Rows near named flat spaces through zero
nh-hb: [ -2   8   8 -31 -24  22  11 -11 -38 -11  50  -3   3   7 -39 -23  -5  11
  -8   2   6  -6   3 -21  -5  14  23]
tm-hp: [ 19  -7 -24   0 -27  22 -23 -34 -22   3 -13  10  39   4 -20  -7  45 -28
  14  -9 -25 -30   8  25 -12  -9  -3]
dl-md: [-26  18 -31 -19  18  52 -14  58 -40  -3  -6  13  -7 -18  -2  11  39  14
 -29  -9 -15 -25   8  -2  29  -6  13]
cj-ld: [ 59 -17 -42  26 -16  10 -22   9  10  22  18 -18  22  37   0 -46  44 -37
  34 -40 -39 -53  35  22 -21  -7 -32]
nh-hb: [ 14   8 -20 -10 -14  32  17  30 -13  13  47   2 -13  25 -15 -31   9 -18
  28  -5 -18 -67  38   3 -14  10   6]
dl-md: [ 17   4  -4 -37   6  45  19  51 -45  14  75 -17 -18  15 -34 -39   9  25
 -13 -11  -8 -26   2 -30  -7  14  24]
sg-fp: [ 19  -3 -17   5 -26 -19 -36 -30  12 -18  -5 -15  29  34  14  -7  -8 -35
  23 -19 -14  22  41  22   8 -18 -52]
cj-ld: [-24  -1 -10  25  20  -6  -5  23  20 -10 -40  19 -10 -18  20  14  16   5
 -11 -10   8 -21   6   1  21  -1  -4]
nh-hb: [-17  21  20   5 -27 -20  16 -40  11  -2  15  -5 -11 -16  -1   9 -42  -1
   3  34  14  39 -17  -3 -15  13  27]
sg-fp: [ 17  -2 -24  46  10  -4 -18  15  19  19 -15 -16  -1 -26  13 -14  37  10
 -23 -21 -11   8 -30  -2  -6   3  12]
nh-hb: [ -7  -2 -24  -6  42  -3 -62  40  -4 -15 -57 -19  17  -3  47  39  16  11
 -37 -27 -14  77   0  14  51 -41 -57]
sg-fp: [ -3  12 -38  17  10  14 -24  35  11  11 -30   2  -2  -2  35  17  22 -23
  10  -6 -28 -13  23  31  12 -17 -21]
sg-fp: [-62  26  -2 -48  -2  13 -30   7 -33 -54 -25  17   8   4  13  46 -28  -1
 -19   9  11  41  43   5  61 -22 -32]
dl-md: [  1 -10  18 -19  -3 -15 -20 -50 -12  -8 -34  -2  33  -5  -1  31  -7  -1
  -7  14   2  60 -27  13   2 -20 -14]
dl-md: [ 13 -12   5  -8   1  14   9   0 -20   4  18   1   6  -2 -29 -21  22  16
 -12 -11   4 -21 -16 -18  -9  10  19]
nh-hb: [  7  25  -5 -10  11  22  16  25  -5  52  16 -17 -25 -17  21  26 -17  -6
  11  46 -30  28 -32  24 -30  -6  29]
tm-hp: [ 11 -10   8   2  29  -8  13  37  13  12  12 -11 -21   8  11  -8 -10  16
  -3  -8   5   0  -4 -14   1   2  -7]
dl-md: [ -5   0   3 -17  -4  -2 -19 -17 -15 -15 -11  -4  18   2  -1  13  -4   2
 -11  -1   1  37  -2   3  13 -12 -14]
cj-ld: [ 14 -20   4  25   1 -25  -4   9  17 -26  24 -14  -2  13 -14 -51   7  26
 -22 -50  27  -9  10 -43  14  18 -11]
tm-hp: [ 26 -20  -7   7  36  10   7  48   5  26   1  -6 -11   5   5 -14  28  13
  -3 -20 -10 -30 -11  -6  -7  -2  -3]
nh-hb: [ -3 -23  12  13  18 -27 -28 -35  10 -13 -67   6  31 -21  10  30  18  12
 -25  -9  12  46 -36   5  14 -17 -17]
sg-fp: [ 11 -30  31  36  -1 -40  18 -53  30  -1 -26  11  11 -21 -18 -11  10  17
  -8  -5  30  -5 -45 -18 -22  18  23]
nh-hb: [ -6  15 -10  -7 -44   4 -13 -31 -13 -26  26   0  15  15 -18 -19  -7 -20
  10  -6  -1  -5  35   1   5   5  -6]
tm-hp: [ 16 -21  11  -6   4 -10  -1 -37   6  13 -41  15  25   9   5  26   5 -25
  29  16 -11  -6  -8  32 -17 -18 -18]
cj-ld: [-17 -13  25 -39  30  12  29  26 -15  -4  -5  26 -13  13  -8  19 -13  11
   8  12  14 -34  11  -7  10  -2  -4]
dl-md: [ 17  -6  -7   7 -22   5 -11 -34 -11   1   1  -1  25  -3 -21 -14  25  -7
   0  -8  -8  -6 -11   4 -14   2   9]
sg-fp: [ -5  16 -19  -4  -7  19   0  11  -2  14  -4   9  -5   4  13  15   2 -28
  26  17 -23 -25  22  29  -6  -8  -2]
sg-fp: [-16   4   9 -34  11  13   9  22 -18 -10  11   7 -10  13  -2  11 -18   6
   1   7   6  -3  18  -5  16  -4  -8]
cj-ld: [ -5  23 -26 -12 -61  34 -17 -27 -45 -29  53  -2  22   5 -47 -43  23  -9
  -9 -17  -6 -24  29 -14   4  17  21]
cj-ld: [ 20  -6  25   6   3 -22  15 -12   9  13  30 -27  -9  -6  -8 -17 -22  25
 -15   4  14  44 -41 -25 -20  12  19]
dl-md: [-21  18 -11  -3   2  -5 -17  15   8 -13 -12  -4  -8   5  29  21 -22 -11
   2   5  -4  26  27  13  24 -13 -25]
tm-hp: [ 14  17 -46   7 -13  44 -24  34 -29  13  26 -14   5  -8 -10 -27  49  -2
 -16 -22 -31 -21   6   2   0   2  15]
nh-hb: [-11  -3 -19  20 -27 -17 -13   7  23 -54  15  12   2  41  -2 -44  -2 -21
  18 -50  18 -60  88 -15  35  11 -46]
cj-ld: [ 16 -27  22   9   9 -35   4   6  17 -29  31 -18  -4  24 -16 -48 -12  33
 -21 -46  37   7   7 -50  15  16 -20]
dl-md: [ 44 -23  21  32 -35 -42  25 -51  36   1  48 -16   4  28 -27 -62 -17  -9
  28 -18  18 -25   4 -22 -40  28   3]
sg-fp: [-57  67 -54 -11 -18  56 -40  36 -40  -6 -13   3  -9 -42  26  44  14 -12
 -27  26 -34  33  14  29  35 -15  21]
tm-hp: [-16  11 -18  35 -23  12  -4 -29   0   2 -29  24  11 -42 -14   1  43  -7
 -10   4  -4 -34 -21   8 -10  12  41]
cj-ld: [-46  40 -12   5 -29  17 -12 -24 -18 -13 -14  12   0 -46  -2  27   2   0
 -24  28   0  28 -16   7  10   5  40]
nh-hb: [ -3 -17   6 -44  33  26  -9  53 -48 -27  26  -7   2  13 -28 -21  20  51
 -49 -41  18   4   2 -47  39  -1 -11]
dl-md: [ 20 -19  14 -12 -11   0 -12 -62 -23   8 -26   2  42 -14 -24  14  23   0
  -7  11  -6  30 -47  12 -21 -11  11]
tm-hp: [-48  38 -15 -44  -4  44 -21  34 -56 -30  17   0  -6 -17  -8  19  -3  22
 -43   5   0  36  12 -14  44  -6  12]
cj-ld: [  9  -3  -1 -20   0 -18 -27 -24  11  -1 -35  -7  23  31  36  41 -29 -40
  36  16 -21  45  27  46   6 -37 -60]
tm-hp: [ 60 -56  35  27  62 -54  39  20  71  54 -23 -12 -21  31  37   1 -21  -4
  46   1   1 -18 -24  12 -41  -8 -34]
tm-hp: [ 23  14 -29  71 -32 -10   1 -22  40  33   5 -11  -6 -25   9 -27  24 -24
  16   1 -20 -25 -17  16 -40  19  34]
sg-fp: [  0 -15  26  20   7 -18  21 -23  10   3  -7   7  -3 -29 -20  -9   9  31
 -24   1  26   1 -49 -27 -15  19  37]
[ 29 -20  -7 -27  21  19   8  23  -4  29 -11  10   7  39  11  14   9 -34
  49   6 -31 -50  29  38 -15 -23 -35]  cj-ld
[-16 -19  -1   5 -24 -26 -37 -36  -1 -75 -18  13  37  22 -20 -26  12   4
 -20 -56  33  -4  47 -26  48   1 -45]  nh-hb
[ 59   3 -38  19 -25   3 -30   6   8  24  45 -47  13  34  10 -43  12 -30
  23 -27 -41  12  22  17 -22  -8 -28]  sg-fp
[ 45 -18  -8   7 -43 -13 -12 -43   3 -12  38 -15  31  45 -26 -52   7 -28
  31 -32  -7 -24  36   0 -18   5 -28]  tm-hp
[-38  39  -8 -10 -44  22 -10 -35 -34 -20  13   6   7 -33 -21  10  -4   1
 -23  24   2  29 -10  -3   6  10  41]  cj-ld
[-20  37 -16 -11 -30  29  -8  -7 -30   1  24  -7  -2 -23  -9   6  -2  -3
 -13  23 -13  25  -7   5  -2   4  33]  sg-fp
[ 17  20 -44  19 -69   2 -45 -30  -5 -33  45 -25  28  30 -12 -54  10 -36
  11 -39 -17  -2  61   3   9   4 -27]  dl-md
[ 13   5 -16  -4 -18  25   1   0 -18  11  22   0   6   4 -17 -17  21 -12
  10  -2 -17 -31   7   6 -14   4  13]  cj-ld
[ 20   4  13  24 -15 -22   4 -24  10  10  38 -36  -6 -18 -12 -29 -13  26
 -26  -2  12  55 -47 -29 -22  19  32]  cj-ld
[ 15 -14  20 -16   4  -1  12 -13 -12   7  14  -5   6   3 -19  -7  -2  14
  -4   3   7   9 -23 -12 -13   3   9]  dl-md
[ 35 -37  20  26  37 -32  23 -12  48  47 -52   9   0   2  28  25   3 -17
  38  18  -9 -19 -32  32 -38 -12 -13]  tm-hp
[ 14 -14  -4   2 -19   8  -9 -19 -21 -19  18   1  23   3 -39 -39  34  12
 -18 -33   9 -23  -1 -24   1  12   9]  dl-md
[  4   3   8 -10   4  -3  -3 -24   0  24 -27  -2   9 -10  16  39 -12 -14
  13  35 -17  39 -28  31 -17 -18   1]  dl-md
[-25  -9  24 -48  35  12  23  22 -14  -1 -27  32  -9  14   8  45 -21  -3
  19  27   6 -23  16  14  14 -16 -17]  cj-ld
[ 20   3  -9  47   8 -16  13  13  42  39  -2 -13 -23 -16  26  -6   1  -7
  12   8 -12  -6 -23  10 -29   8  17]  tm-hp
[ 21 -53  52 -20  63 -49  26  30  34  -8  -8  -6 -15  46  16  -1 -42  28
   8 -21  36   9   6 -28  14  -8 -55]  cj-ld
[  0   6 -22  34  -4  -6 -27  -5  13   0 -26  -6   9 -21  15   2  24  -2
 -16 -13  -8  18 -12   8   6  -4   1]  sg-fp
[-11  32 -46  18  -5  -1 -25  59  31  -9  12 -17 -27  31  55  -3 -25 -38
  27 -15 -24  -6  81  24  30 -12 -52]  nh-hb
[ -3  15  -8 -21   3  19 -17 -14 -20  26 -33  -2  15 -17  19  52   2 -18
   6  39 -31  46 -26  42 -10 -27   2]  dl-md
[  9 -19  38 -15 -42 -50  10 -51  13 -63  64 -13  10  60 -35 -59 -59   3
  14 -34  48   6  55 -47  13  22 -38]  tm-hp
[-24   2  39 -45 -17   3  37 -36 -22 -14  19  25  -2  10 -30  14 -40  -2
  20  37  22 -15   7  -5  -9  10  18]  sg-fp

Rows near named flat spaces through zero
bs_tc: [ 17  -3 -36 -41 -15 -24 -13 -47   0 -78  13   0   7  -9  22 -40  -5  51
  -7  -6  40   6  85  21  13 -22   1]
sf_qj: [ 22  -3  24 -39 -38   5 -12  29  -4 -12  -1  49  -4   8  -4  -5   0  14
  21 -25   1   4  30  12  23   9  -9]
hc_gf: [ 11  59 -19   6   0 -33 -78 -48  29  -1 -24  16 -10  43  86  -7  25  -6
  31  11 -40  25   8 -12  74 -45  32]
bd_hf: [  7  30   5   9 -20  -4 -11 -26   5   0  -5  14 -28   6  29   0  12   5
   9  15   7   5 -11   3  39  11  -4]
sf_qj: [-66 -41   9  15  -9  30 -17  15  -1 -21  12  12   1 -17   5 -26 -22  41
  27  15  38 -23  56 -36 -19 -30   8]
bs_tc: [ 33  15  12  18  20 -10  -1  13 -14  14  15   1 -64  54 -34 -40  14  -7
 -14 -20  -1   5 -26   4 -27 -13  33]
bs_tc: [ 12   4  20 -14  20  10 -11 -17   0 -31  21  -9 -35   3   5  -1  37   5
  -3   2  28 -54 -11  27  32  -1  14]
gb_jj: [-11 -38  -1 -24  14  16  19  -8 -14 -49  17 -20  21 -22  -5 -29  20  -8
   0   6  31 -49 -12   6  18  12 -15]
zq_zb: [ 18 -32  43  -3  12  35 -31  60 -35 -15   0  -6  -5  29 -35 -25  36 -16
  17   5   9 -77  -3  -6  33 -10 -20]
zq_zb: [ 19 -11 -15  -2  19  -4  45 -11 -17  -7   5 -34  16  -9 -22 -14  12 -35
 -26   4   2  -8 -54  11  -7  32 -21]
bd_hf: [-33 -25 -12  14  -7  12  37 -24 -12 -29  20 -14 -11 -27  -7 -36 -13  23
  -9  21  52 -10   5 -10 -21  14 -12]
hc_gf: [ -3 -34  24 -34  17  20  -9  40  -1  -8   3   2  35  -9 -14  17  16 -22
  13 -19 -14 -42  -6   7  11  -3  -3]
bd_hf: [-16   5 -20  23 -13  -5   1 -29  -4 -15   1  -6 -12  -2  15 -29 -13  24
  -1  22  25  14  22 -16  -3  -7  -4]
sf_qj: [-23   9   6  -9   0   4 -27 -34  20 -29  14  12 -23  -9  42   1  14  26
  17   8  24 -23  21   6  33 -17  24]
sf_qj: [ 20   4  -6 -20 -18  -5  -4   3  -2  -6 -16   2  33 -13   5  22  -2  -1
  -1   2 -10   5  19  11  23  12 -28]
hc_gf: [ -7 -18  17 -19 -31   9   3  43  -7  20 -16  51  29  19  10 -36   1 -45
  45 -20 -39  25 -47 -31  29  21 -13]
zq_zb: [-44 -17   7   5 -37  19   9   7   5   2   0  28   9 -32   9   7 -31  31
  19  11  22  12  33 -19 -10  10 -14]
bs_tc: [ 34 -43   1 -68   5  -1  31  40 -11 -28  12   2  47 -20 -52   9  -7  -5
 -19 -49  -4  -8  25  36 -33  15 -13]
zq_zb: [ 52  51 -23  27  10 -28  -5 -41  -8   5 -14 -41 -22  18   2  15  16  -2
 -37  25  -3   8 -10  22  18   5 -16]
hc_gf: [-23  13   5  29  -4   7 -39 -10   6  -2  -2   1 -26   6  20   4  -5  37
  11  24  18 -12  45 -15   8 -32  12]
bd_hf: [  3 -31 -12 -14  22   1  32  11 -13  -9   6 -24  34  -9 -26 -16   2 -29
 -13 -10  -6  -8 -30   1 -21  12 -10]
zq_zb: [  1  16 -37  12 -18 -12 -14 -76 -11 -74   8 -26 -24 -11  37 -48   6  58
 -11  46  69 -15  64   5  38 -13 -19]
bs_tc: [ 11  -7 -15  -9 -20 -11  25   5 -10  -2  -3  11  13   2 -12 -27 -17  -4
  -3 -12  -4  36  -1  -5 -16  15 -14]
sf_qj: [-12   4 -10  19  -6   0  -7  -2   0  13 -16  -8  19  -5  12   9  -9  -2
   4  18 -10  10   5 -16   5  -3 -14]
hc_gf: [ 18  20 -26  -1   0 -24  -2 -29   5  -8  -4  -9   0   7  12  -6  -4   6
 -14  -1  -4  27  13   8  -2  -7   5]
gb_jj: [-45 -31 -21  35  18  10  47   0  -7  20   3 -34  28 -28 -20  -7 -27 -15
 -15  18   4  12 -31 -29 -55  11 -10]
bs_tc: [-59   0  14  29   6  23 -53  -2  21  11 -11   1   7 -11  47  29   2  13
  34  33  -2 -31  21 -31  30 -36  13]
gb_jj: [  0  29 -13  51  18  -9  10 -12   6  48 -12 -37 -10  -5 -13  48 -17   1
 -32  22 -13  21 -11  -2 -39   0  -1]
gb_jj: [-61 -43  -4  23   0  25   3   5 -11 -18   7  -6  14 -13   6 -47 -13   9
  22  24  28 -20   9 -44 -10 -14  -5]
bd_hf: [-36 -15 -17  15  38   3 -30  -9  11  -4  -7 -33  38  -3  28   1   8 -18
  11  17 -18 -22  -3 -26   8 -38  14]
sf_qj: [-24  -5  42 -40  -7  23 -28  35  35  25  -8  39  34 -32  25  87   6 -10
  34 -20 -33 -23   1  14  32   5   8]
bs_tc: [  0  11 -16   3 -22  -9   7 -12   4   6 -14   1  20 -17  11  17 -18   9
  -4  10  -4  27  17  -1   2  11 -20]
hc_gf: [ 13   5   6  22   2   4 -26  38  -7  31 -21 -16  15   6 -28  44 -16  13
 -11   8 -18  -3  44  -4 -22 -20 -16]
zq_zb: [ 10  -2  36  33 -28  33  10  33 -34  15  -8  -2 -27  -1 -34   4   7   6
  -1  34  29 -38 -11  -6  20  35 -51]
sf_qj: [-17 -44  16  -6  18  17  23  19 -17 -31  44   7 -48  13 -46 -64  -3  24
  -5 -25  48 -26  11  -2 -55 -14  35]
bs_tc: [ 12   1 -20  -9   4 -14  12 -26  -4 -25   8 -10  -3   3   3 -29   4   2
 -11  -2  12   8   0   8  -1   1   3]
hc_gf: [ 17  -9 -10 -45  44  -5 -26 -20  12 -42   1 -40  51 -20  22  34  39 -22
  -7  -2 -12 -56   2  33  45 -16   0]
bs_tc: [ 11  18   0  11 -44  -4  24 -22 -17  -8   1  30 -40  18  15 -61   5  -3
  13  12  22  26 -36 -11  32  36 -19]
zq_zb: [ 36  33 -39  10  29 -38 -44 -35   4 -14 -14 -36   5  34  22 -10  12   2
 -18   6 -22  14  31   4  10 -47  17]
sf_qj: [-36  -1  18  41 -11  20 -37  26  -3  31 -21  15   0  20  22 -12   0 -11
  38  27 -17  -6 -10 -49  25 -18  -4]
bd_hf: [ 19  -9  48  -8  -7  28  30  50 -12  32   3  11 -11 -12 -49  46   9 -19
  -8 -10  -1 -30 -40  23  -5  46 -25]
bd_hf: [ 16  23 -21  44 -11 -12  10 -15 -21  20 -22 -21  -3  20   3 -27  -1 -21
  -9  33  -9  26 -33 -23  12  15 -31]
gb_jj: [-28  10 -16 -10 -13 -20 -15 -26  28  -9  13  41 -22  11  36 -30 -23  31
  20 -25   0  51  35 -12 -21 -31  51]
hc_gf: [ 45   5 -27 -45   4 -32   5   1   2  -5 -17   1  54  13   7  -7   8 -44
  -4 -32 -51  35 -22  14  16   8  -8]
gb_jj: [ 38  21  10   7 -19  -4 -12  17 -14  12 -13   6 -17  20 -17   8   2   7
  -7   3  -4   5  15   9  11   7 -19]
gb_jj: [  2   7  18   4   8  12 -28   9   2   5  -8  -7   1   1   9  28  19  -4
   8  13  -5 -34   0   4  31  -7  -6]
zq_zb: [  2 -13 -36  -8  32 -22  -8 -13   1 -19   0 -25  31  16   7 -36   1 -17
  -6 -11 -19  13   3 -11 -15 -32  19]
gb_jj: [ -5  14  16  -7 -11  -1 -36  14  16  18 -10  36  -5  20  27   8   4  -5
  30 -12 -28  12   2 -10  25 -16  19]
zq_zb: [  2 -47 -46 -42  58 -19 -23   2  -2 -47  -4 -47  93   4   6 -33  12 -35
  -2 -21 -35 -18  19  -8  -5 -51  11]
sf_qj: [-20 -23  17 -11  15  18  -1  24   7   7   4  -1  21 -18  -9  29   2  -9
   7  -7  -7 -26  -5   1  -7  -2   4]
bd_hf: [-31 -21  24  31  25  26   0  43  -2  41  -1 -13   2  -1 -27  25  -5 -16
   3   6 -13 -24 -24 -21 -33  -8   7]
hc_gf: [-11   3  -7  45 -27   7  -1  13 -17  20 -20  -9   4  -5 -16   5 -32  27
  -6  32  12  17  41 -25 -21  -1 -34]
gb_jj: [-32   2  -5  15  14   0  -3  -6  20  25  -2  -3   9 -10  16  23 -11  -6
   5   1 -17  14 -12 -13 -18 -12  21]
bd_hf: [ 31 -40 -14 -36   6  -4  65  20 -27 -21  13 -17  33 -15 -58 -28  -7 -23
 -31 -28   7   5 -23  20 -41  37 -27]
bs_tc: [ 10  10  37  13   3  15  -9  26  -5  25   4  14 -42  23 -17   8  17  -8
   6  -3  -2 -22 -28   3   7   6   9]
bd_hf: [ 38  28  30 -16 -49  12  12  -7 -10  -9  -5  22 -28 -21  -1  38  15  20
  -4  17  32 -21   3  39  56  55 -48]
hc_gf: [-25   6  -2  25  -9   8  27 -37  -2  -9  14  -5 -33 -16  13 -19   1  12
  -4  27  38  -5 -25  -6   5  22  -4]
zq_zb: [-19   2  14  53 -25  13   6  28 -18  38  -6  20 -40  27 -21 -34 -23   9
  11  14   6  26  -7 -40 -29   2  -4]
sf_qj: [ -8  -5  23 -13  -9   9   3  31  11  25   3  32  -3  -2 -11  24 -10  -2
  12 -25 -16  11  -4   2 -17   6  14]
gb_jj: [ 85  51 -17   3 -43 -45  22   0 -21  22 -13  29 -47  55 -30 -40 -16   3
 -25 -27 -18  87  -2  16 -19  25 -10]
[ 23  29  27 -16 -37   2 -30  11  11   4  -5  39 -30  -1   3  45  -7  46
   7  -9   9   3  61  26  18  -1  -1]  bd_hf
[-25 -54  14 -58  -3  15  44   8  -1 -45  40  38   0 -14  -8 -62   7 -13
  21 -42  26 -12 -33   5  -8  23  21]  hc_gf
[ 21  29 -10   2  18 -12 -20 -50   8 -34  14 -29 -38  -3  13  16  19  38
 -26  15  36 -28  37  34  14 -18  15]  gb_jj
[-34 -13  11  24  26  21 -11   8   1  19  -9 -20  22  -3  19   7  21 -42
  19  25 -19 -35 -56 -27  27  -2  -4]  gb_jj
[ 11   5  12  29 -16   6 -28  58 -11  48 -31   6  16  19 -30  32 -26   7
   3   4 -32  18  40 -21 -23 -17 -20]  hc_gf
[-42 -44  31 -13  12  36   0  44   2  10   2  10  36 -18  -2  13   9 -31
  30  -5 -13 -41 -33 -19  10   5  -2]  bs_tc
[ 10   2  15  25  19  -2 -20  43  -9  39  -5   9 -23  55 -23 -27   4 -26
   9 -18 -36  13 -27 -24 -24 -26  28]  zq_zb
[ 24  -1  33  -9  -8  24  -3  14 -18 -15   1  -7 -13 -10 -16  22  29   2
  -3  17  26 -60  -5  24  44  26 -34]  zq_zb
[ 17 -34  29 -34  -1  15  12  64 -13   7   8  24  11   8 -49  -1  -3 -12
   4 -40 -12 -10   1   9 -26   8   0]  bs_tc
[ -6   3  13  19  -3   7  -2  21  -1  26  -2   8 -17   8 -16  10 -11   6
   1  -1  -4   6   2  -9 -21  -3   5]  bd_hf
[ 12  25 -15  10  -4 -20 -13 -18   7   5  -5   3 -16  17  11  -4  -7  13
  -6  -1  -7  29  17   0  -5 -15  13]  hc_gf
[  5  -5 -10 -25  22  -6 -49  -6  10 -33  -5 -17  33  -2  22  16  14  12
   6  -1  -7 -31  53  10  25 -42   9]  hc_gf
[ 48  16  15 -59 -18 -17  23   6  14  -3  15  41 -20  -1 -18  26   0   7
 -12 -54  -7  27   3  52  -9  27  16]  sf_qj
[ 10   2 -29 -28  -2 -28  37 -44   6 -35  27  12 -23   2   5 -52  -6  10
 -14 -28  20  39  -7  17 -24   9  28]  hc_gf
[ 28   4 -50  25   2 -20   9 -22 -30 -12 -32 -55  55   4   2 -30   1 -28
 -21  39 -13  14 -10 -18  20   8 -57]  bd_hf
[-14 -16   8 -17   0  10   5  20  11   7   1   4  25 -30 -13  46 -17  14
  -3 -11  -2  -6  29  11 -22   1  -2]  gb_jj
[ 24  52 -33  34 -17 -28  45 -85  -4 -11   9 -24 -59  -8  15 -17   0  21
 -41  33  44  34 -26  22   3  39 -13]  zq_zb
[ 11 -12  -3 -21 -26  -2  11  16  -8 -11  -1  17  14 -10 -18  -4 -21  20
  -3 -14   8  18  39   6 -16   8 -17]  sf_qj
[ 15  54 -39  34 -18 -35 -28 -51   8   8 -26  -7 -10  22  46  -9  -8  13
  -3  28 -14  52  19 -14  25 -17  -3]  hc_gf
[ -8 -27  36 -35  21  15 -23  42   8  -4  19  34 -12  26  -7 -19  21 -18
  29 -42 -16 -29 -16   0   2 -22  44]  zq_zb
[ 43  23 -13  56 -34 -10   5  -2 -50  -2 -12 -11 -53  51 -31 -79  -6  19
 -16  34  31  23  12 -23  -1   7 -38]  gb_jj
[ -3  30  13  71 -21  11  27   8 -13  65 -17  -9 -37   1 -23  28 -18  -3
 -16  38   2  21 -39 -18 -20  35 -30]  hc_gf
[-42 -18  -9  51   2  17  -9 -12 -22 -15   1 -19 -16  14  12 -68   2   5
  16  44  31 -21  -7 -49   9 -18  -8]  gb_jj
[ -8 -25  17   0 -23  31  10   2 -27 -41   8  -6  -5 -24 -10 -20  11  22
   5  32  56 -55  17   1  34  24 -45]  zq_zb
[ -5 -16  21  20  23  20  19  39 -12  39  -6 -19  12   1 -32  20   8 -42
  -4   4 -22 -23 -59 -10 -14  17 -12]  bd_hf
[ -9 -11 -22  34   8  -5  45  -4 -22  21  -5 -19  10  17 -10 -60  -2 -53
  -3  12 -16  28 -84 -36 -16  25 -14]  gb_jj
[ 10 -26  37 -35   8  22   4  24 -12 -28  24  16 -22   7 -19 -23  32  -9
  12 -21  21 -53 -22  18  21  12   7]  bs_tc
